Where the symbols take the units:
state | r k s m
zuzu | kolu vito mura beva
sogo | some lomi fuze reri
gelo | doti rani boku guno
lusu | gelo lozu rani mage
pofi | gedi repo kepa dapi
kozo | seva dome sanu kava
dome | sanu gedi kava boda
beva | sote guze zuzu vito
kefu | begi fino fase mapa
tuse | kefu suro fino govo
poda | dome pofi gedi kepa
gedi | kava kepa boda poda
mape | bona buse vela vidu
zupu | lozu bona zemo reso
suro | fino gazo govo lasa
susu | suro goki gazo lori
razi | guze gelo doti boku
reso | kona vene zupu bona
lori | lasa seva susu goki
mura | zuse beva sote zuzu
lomi | fuze kemu reri rude
guno | razi lusu gelo rani
fase | gori mapa koga kefu
repo | kepa some dapi buku
bona | zemo vela reso vene
kemu | reri tene rude mugi
kona | lusu zupu lozu zemo
kava | rupu boda kozo dome
nuku | mape duse buse tero
mugi | lomi zuse kemu tene
lozu | rani zemo mage kona
tero | vidu gori nuku duse
buse | vela tero vidu nuku
govo | mapa lasa tuse suro
some | dapi fuze buku mufo
vobo | beva razi guze doti
zemo | mage reso kona zupu
tene | rude kolu mugi zuse
dapi | poda buku pofi repo
guze | zuzu doti vito vobo
reri | mufo rude sogo lomi
rude | sogo mugi lomi kemu
vela | reso vidu vene mape
duse | buse begi tero gori
koga | duse kefu begi fase
doti | vito boku vobo razi
zuse | kemu sote tene kolu
mage | guno kona lusu lozu
goki | gazo rupu lori seva
mapa | koga tuse kefu fino
vidu | vene nuku mape buse
gori | nuku koga duse begi
vito | mura vobo beva guze
sanu | goki kava rupu kozo
lasa | tuse susu suro gazo
kepa | boda dapi poda pofi
seva | susu sanu goki rupu
vene | zupu mape bona vela
boda | kozo poda dome gedi
sote | tene zuzu kolu mura
fuze | buku reri mufo sogo
kolu | mugi mura zuse sote
boku | vobo guno razi gelo
begi | tero fase gori koga
rupu | lori kozo seva sanu
fino | fase govo mapa tuse
mufo | repo sogo some fuze
rani | boku mage guno lusu
buku | pofi mufo repo some
gazo | govo lori lasa susu

The rows follow the links: the fewer symbols apart two units are, the more alike their rows tend to be.

Each row is also shifted at random along 5 hidden directions that mean nothing.

Some units, each with a row of numbers:
rupu -> [ -40  -76   93    4  -28  -15  -31  -12  -43  135   46   41  -54  -57  -12  -34 -122   -3   35  110    9   45    3  -65   42   42   60  -36  -58    9  -97   27  -16   16   11  -33    0  -32   -4   45   24   -1   10   -4   25  119  -49  106   45   17  -73   30]
nuku -> [ 257   28  -73   32 -106   70  141   24   30 -101 -125 -177  -37  102  -19  101  110   35    9  -14 -138  -90   48   64  146  -12   28  -30  -16  -73  187 -130   82  -76  -19   11  -87  192  -64  -92  -55  147  -19   26   40  -53   35 -107  -35  -34  216   -4]
fase -> [  52   32  -41   12  -61   12   -1    0   22 -152  -14  -58  -65   80   18  -87   34   53   44  -15  -76  -36   81   -1    7   62  -48  -32  -69  -63  -60   88 -115   10  -13   69  -90   74  -79  -44   -4   88 -110   76   57    0   96  -27  -31   44   36  -50]
zupu -> [ -43   49  -75   65  -79  119   78  -71   -2   88  -32 -147   31   -3  -53  127   21   76   80   85  -80  -79   22   75  103  -97  -18    4    6   21   80   33   24  -47   10   26  -36   86  -12   -9   46   78   85  -26   -9  -57  -77  -64  -65  -44   61  -26]
gedi -> [-366  -93   29  -57   28  -33  -20  147   -2  -53  -56   84  -65   -8   63  -23   -5  -59  -59  -37    8   46   58  -29  -48  103   69  -15    2  -35   15  -57   -3   20   27  -60   34 -110  -10   -3  -51   -3  -60   30   50   98    5   21   38   77  -15   74]
lozu -> [-107   55  -50  -13  -28    8   49  -77   11   12   39  -51   16  -17   29   32   57   48  -38   20  -30  -75  -28   28    8  -93  -18  -54  -30   13   11   20   28  -67   61  -20    7   53  -72   24   52   47   20  -68    4   -1  -72  -26   27  -45   11  -61]
poda -> [-137  -97   50  -34  -12   38   19  133  -57   89  -98   53  -39   -6   50   58  -37  -54  -40   43  -53   55   53  -55    4   53   92  -56   12   23   58  -92   82  -38  107  -81   77 -140   37   21  -53    1    2  -10   26  109  -78    4   23   13   12   95]
mape -> [ 114   33 -100   32   16   78  -10   47   24  -18    9  -72  -30  -31   38    9   22   29   32  -16  -20  -93   98   54  -68  -47  -51   49   -7   37  -17   51  -11   26   31   -5   -2  -74  -55   69   12   52    9  -15   -8  -60  -23  -86  -43   -5   34  -73]
lomi -> [-122   12    6    1    8  -37   31   55   18  -37  -99   65   66   40    3   12   35  -39  -15  -24   37   75  -56  -55  -16   61   35    4   57   15  109  -54   21  -23   31  -18   33   14  113  -72  -53  -13   37   37  -30  -28   47   43   -2   44  -31  119]
pofi -> [-248  -91   37  -27  -55   20   83  100  -40  -29 -131   -3  -30   75    1   74   25  -84  -76  -37  -79   44   60   13   72   35   77  -47   45  -66  138 -152   69  -47   12   -9   15   -9   25  -83  -87   -1  -46   31   73   53    1  -31   16   16  111   84]
begi -> [  94   22   -7   68  -22   64  -23  -11  -32   74   68  -53  -64  -24   38 -102  -90   48   59   69  -72  -47   84  -81  -69  -44  -35  -82  -69   82 -132   74   -8   18  108   21  -14  -68  -53  118   24   49  -25  -39    2   18  -25   39   -7  -49    6  -81]
bona -> [-469   41 -113   32  -29  121    4   23   12  -34  -67 -125  -16   38   29   63   60   75   55   25 -104  -99   87   58   10  -20  -40   11  -20   31   40   34  -13  -19   40   14  -32   -8  -61   10   -3  100   -4   10  -14  -60   -5 -114  -89  -28   92  -63]
kefu -> [  62   13  -13   65  -34   80  -37  -10   -9   40   -9  -78  -59   25  -42  -16  -64   66  125   90  -62  -24   57  -16   61   37   -2    7  -60   22  -59   48  -39   50  -21   38  -80   31  -18   27   -5   80   -9   44  -20  -13   40    2  -68  -22   44  -34]
vobo -> [-131   77  -22  -30   -6   -2   -6  -68   14  -46  -75  -14   92   75  -20  128  140   75    2    4  -46   13 -100   19   66   33   -4   -5   24   -3   83    8  -24  -87   22   11    5   85   15  -89    8   -1   17   18  -63  -33   -6  -63  -85  -25   23   14]
fuze -> [ 156   -9   49    2  -24  -26    6  -10  -28   37   46  118   62  -20   17  -83  -45  -77  -50  -16   66   92   29  -47 -125  -18  -38  -28   79   40  -68  113  -66   18   57   39   71 -112   93   -8   28 -100    4    8   42   10  -34   69   66   74 -164   60]
reso -> [-133   71  -89   43  -23   22   48  -32   53    8   17  -92   28  -44  -13   31   27   72   61   36   42  -86   -8   55   34  -51  -33   70  -22   16   33   57    6   16  -30  -12  -57  115  -35   13   56   74   70  -30  -30  -69   -1   -5  -11    5  -13  -27]
reri -> [-221  -21   18   33    6   36   -9    9  -25   26  -40   17   72   15  -89   30  -59  -72   43  -35   55   75    5   25   -6    4  -23   86  116  -15   49    2  -28   61 -100   80   -2  -21  130  -69  -35  -87   40   63  -25 -106   48   -2  -40   23  -16   66]
lori -> [  54 -108   85   24   16   20  -58  -40  -55   86   88  -22  -76  -35  -86  -28 -158  -43   53   17    0   12   51   58   69  -21    6   63  -24  -57 -124  -18  -25  101 -183   68  -50  -18  -22   42    3  -53  -43   30   42   39    8   23    2  -42   53  -77]
zemo -> [-109   72  -84  -38  -35  -10   23  -53   33 -117   67  -20   11   -2   67  -72   94   44  -63  -45  -12  -76   55   58 -101  -67  -97  -27  -14   -9  -90  167 -104  -38   49   36   -3  -19  -91   -5   74   13  -62  -22   56   -8  -24  -66   23   30  -54  -95]
duse -> [  -4   35  -42   43   27  -61    4   13   68 -120  108  -36  -86  -29   27 -178  -28    5    5  -75   50  -78   44    7  -69  -38  -57   29  -81  -35  -84   10  -18   82  -63   15  -78   82  -87   52   16   60  -64  -15   29  -40   97   38   62   10    9  -95]
mage -> [ -56   61  -57  -55  -27  -58   52  -66   52 -122   49  -28   15    8   43    2  124   27  -93  -72   -5  -74  -32   65  -10  -73  -45  -34  -19  -37    9   16  -13  -70    8   -1  -11   91 -101  -22   51   20  -43  -50   28   -8  -24  -58   41   -8   21  -76]
dapi -> [   8  -88   74   -5   12   19   -9   33  -67  122   67   70  -17  -67    2  -43 -121 -125  -53  -12   51   54   76   -3  -82  -68   -1   -4   69   26  -62    0   22   53   -6   11   71 -177   60   43    6 -104   16  -23   51   27  -63   34   74   21  -54   32]

From each start, follow one symbol. Which unit do you reach?
Answer with the unit's name.
new walk
[  75   63 -120  -12  -62   57   68   53   48  -97  -94  -89    5   51   67   54  141   86    4   23  -83  -97   53   45    4   22  -16  -28  -34    3   98   47   -5  -73  106  -39  -14   49  -69  -34    4  133   -1   -3   18   -7  -16  -83  -32   35   39   17]
r
zupu
new walk
[  17 -100  106   28  -30   52  -21  -34  -81  200   38   -9  -63  -47  -46   30 -159    0   75  136  -35   39   12  -47   84   -5   60  -42  -42   18  -72   -1   24   22  -18   -2   -9  -41    0   71   16  -10   26   -8   20   94  -63   73    9  -38   -9    3]
k
sanu
new walk
[ 121  -99   44  -11  -90   64   24   25  -44   52  -95  -17  -15   23  -54  126  -17  -26   31   62  -43   69   54   53  135   84   56   27   31  -68   49   10  -53   -2  -70   24  -38    8   29 -101  -17    5   -2   74   58   71  -28  -28  -39   61   -4   90]
m
dome
new walk
[ -62   32  -41   69    2   23   44   54   36   26    5  -94  -74  -13   18  -39  -34   31   55   25  -45  -83   23  -33   27  -54   22  -42  -77   29   40  -98  112    7   40  -44  -41   84  -52   84  -28  104   28  -57  -20  -33   16   28   11  -65  105  -36]
k
gori
new walk
[ 130   17  -67   61   32   93   -3   36    7   64   30  -94  -43  -51   13   -2  -47   22   63   11  -25  -90   72   20  -23  -84  -25   32  -30   61   -2  -20   62   40   16  -24   -5  -41  -48   99   -1   51   42  -42  -14  -60  -22  -47  -24  -43   77  -68]
r
vela
new walk
[  36   12 -110   18   14   96  -11   42   24  -85   14 -110  -33    9   12  -10   29    3   23  -77  -36 -105  139  122  -58  -51  -88   73    3  -17  -24   37  -40   67  -60   55  -43  -72  -72   20   -4   20  -56   22   30  -94   20 -133  -63  -14   96 -113]
s
mape
new walk
[ -25   48  -64   -3    9   23  -22 -110   12  -21  167  -22   21  -62   -5  -66   -2    3  -12  -55   45  -80   65  115  -99 -148 -133   53   23   -3 -149  182  -99   55  -69   80   -6  -45  -56   31   99  -50  -26  -25   40  -70  -47  -69   19   -6  -59 -150]
m
zemo
new walk
[-176 -115   37    1   -3   55  -36   56  -46   65  -39    8  -23  -28  -54   58  -83  -47   51   30   18   54   67   53   54   57   37   83   38  -45   -9    3  -40   74 -110   15  -12  -78   47  -20  -21  -33    4   65   31   30   -3  -19  -23   40  -18   48]
s
kava
new walk
[ -67  -70   78    6  -26  -12   -6   49  -30  164  -35   45  -37  -57   12   37  -96   16   53  151   26   67  -38 -107   76   95  113  -43  -59   25    2  -18   40   -4   53  -88    5   12   36   38   13   37   77  -21   -2  130  -49  130   40   44  -89  114]
k
dome
new walk
[  67   68  -41  -59   76 -100    6  -53   60  -26   83   23   37  -71   45    5   77   45  -74  -35   78  -65 -100   32  -45  -71   -7    9  -25   20   -6  -10   55  -29   13  -85   36   55  -68   48   51    2   41 -101  -32   -7  -44   -2   57  -19  -36  -70]
k
mage
new walk
[ 138   52  -39  -44    6   11   40  -45   26    1  -53  -56   56   11   14  167  134   70  -56    9  -52  -47  -91   48   78  -39   26  -21    9   21  125  -82   87 -129   52  -72   22   69  -42  -25    2   41   56  -62  -57   -5  -69  -69  -24  -67   86   -2]
m
rani
new walk
[ 138   28  -14   65  -91   88   37  -11  -35   42  -38 -106  -59   58  -14   -3  -26   71   85  101 -122  -34   41  -53   67    3   10  -89  -77   24   -1   15   11  -32   81   19  -59   70  -37   20   -2  109   -1    9   13   25    4   17  -46  -34   85  -25]
s
begi
new walk
[-199   42  -32  -38   27  111  -54  -21  -44  104  -81  -36   42   21   22  171   88   87    6   59 -124  -43  -46   -7    9  -25    6  -49   32   96   48  -43   70 -124  144  -49   93 -124   -6   44  -16    2   59  -52  -98   -1 -109 -108 -116 -102   85  -47]
s
razi
new walk
[ -38  -97   69  -50  -74   82  -56    7 -104   64  -15   44  -64   32   27   -7  -39  -14   -4   65 -133   50  138  -15  -29   56    1  -94    5    0 -127  134 -124  -13   66   51   35 -196  -30   -4   28  -39  -94   50   91  130  -75  -55  -40   31  -44   -9]
r
goki
new walk
[ 121   62  -35  -44   76  -47  -18  -46   50    9   29   13   61  -57   22   79   84   47  -33   -4   47  -53  -93   36   -2  -37    1   37    7   34   36  -29   48  -47   17  -83   46   10  -31   40   30  -10   66  -74  -85  -30  -51  -33   -7  -36  -23  -31]
r
doti
new walk
[ -76   67  -67  -67    1  -22    4  -43   48 -117  -92  -23   87   70   -8  139  174   70  -31  -43  -28  -19  -96   56   75   49   -8   32   17  -41  111  -38   -6  -90   -9   -8    1  104  -23 -103  -10   29   -6   26  -60  -42   27 -107  -68  -18   51   -1]
k
gelo
